Here is a tiny trained network, its code and every weight. The questions are about switching its units off for an input and a class, where a switched-off unit gives its printed mean instead of its output.

import numpy as np


def w(rows, s, z=0):
    codes = np.array(rows[::2]) - 128.0
    scale = np.full(codes.shape[1], s)
    scale[-1] = z or s
    return codes * scale


def f(y):
    return np.maximum(y, 0)


def log_softmax(a):
    a = a - a.max(-1, keepdims=True)
    return a - np.log(np.exp(a).sum(-1, keepdims=True))


def net(x, mask):
    res = np.array(x, float).reshape(1, 3) / 4 @ E
    y = f(res @ A[0][:, :-1].T + A[0][:, -1])
    res = res + np.where(mask, y, B[0][:, -1]) @ B[0][:, :-1]
    return log_softmax(res[-1] @ U[:, :-1].T + U[:, -1])


A, B = {}, {}
E = w([
[117,71,179,227,126,123,1],'x0',
[56,164,229,140,5,84,167],'x1',
[88,168,164,145,126,191,173],'x2',
],0.0085)
A[0] = w([
[118,207,124,21,64,157,246,204],'n0',
[67,207,150,66,70,245,172,254],'n1',
[159,125,124,97,89,68,121,135],'n2',
[135,116,39,136,131,155,156,211],'n3',
[109,62,207,232,37,145,70,168],'n4',
[137,86,197,255,190,64,43,48],'n5',
[181,51,62,168,179,166,116,232],'n6',
],0.0068,0.0035)
B[0] = w([
[89,254,146,231,118,80,185,244],'n0',
[70,128,86,205,173,119,140,227],'n1',
[95,68,79,89,143,154,152,156],'n2',
[143,71,93,101,152,153,223,191],'n3',
[30,254,138,195,156,63,181,255],'n4',
[86,162,205,170,133,94,46,232],'n5',
[127,73,64,35,74,174,110,242],'n6',
],0.0083,0.0084)
U = w([
[53,210,166,203,115,1,173,187],'0',
[140,89,186,85,107,111,64,1],'1',
[151,20,80,42,123,214,166,177],'2',
],0.0061,0.0023)

Each question gives the input, the list of numbers given to net, and the class t.
The units are the neurons (one row each of A and B). Each row of codes is followed by its name. A weight is (code - 128) times the scale printed after its matrix; where a second scale follows, it is the last column's (A, B and U).
mask holds one flag per neuron, in row order. A switched-off neuron (its flag False) gives its mean, the last column of its row in B, instead of its output. The means were averaged over made-up inputs and are rounded, as every weight is.
A unit's drop is (log p(t) with every unit on - log p(t) with that unit switched off) / (log p(t) with every unit on - log p(t) with every unit switched off).
The circuit of an input: a set's keep is (log p(t) with only the set's units on - log p(t) with every unit switched off) / (log p(t) with every unit on - log p(t) with every unit switched off). Starting from all 7 units, units are removed one at a time, each time the one whose removal leaves the highest keep (on an exact tie, the one counted first), for as long as the keep stays at least 0.8.
units of the circuit, in order: the units of the circuit, biggest drop first
most important unit: the unit with the biggest drop
top k neurons: the k neurons with the biggest drops, biggest first
drop when u is switched off: that unit's drop, to one decimal
input [7,-5,0], class 1: most important unit => n0
input [5,-5,-1], class 1: top 2 neurons => n5, n0
input [6,-5,0], class 1: units of the circuit, in order => n0, n6, n5
input [7,-6,5], class 1: units of the circuit, in order => n0, n6, n5
input [7,-5,2], class 1: top 2 neurons => n0, n6
input [8,-7,-4], class 1: top 2 neurons => n5, n6
input [-2,3,-8], class 1: top 3 neurons => n4, n1, n0
input [5,-5,-2], class 1: drop when n5 is switched off => 0.4
input [8,-7,1], class 1: drop when n5 is switched off => 0.5
input [-2,1,-8], class 2: drop when n4 is switched off => 0.3
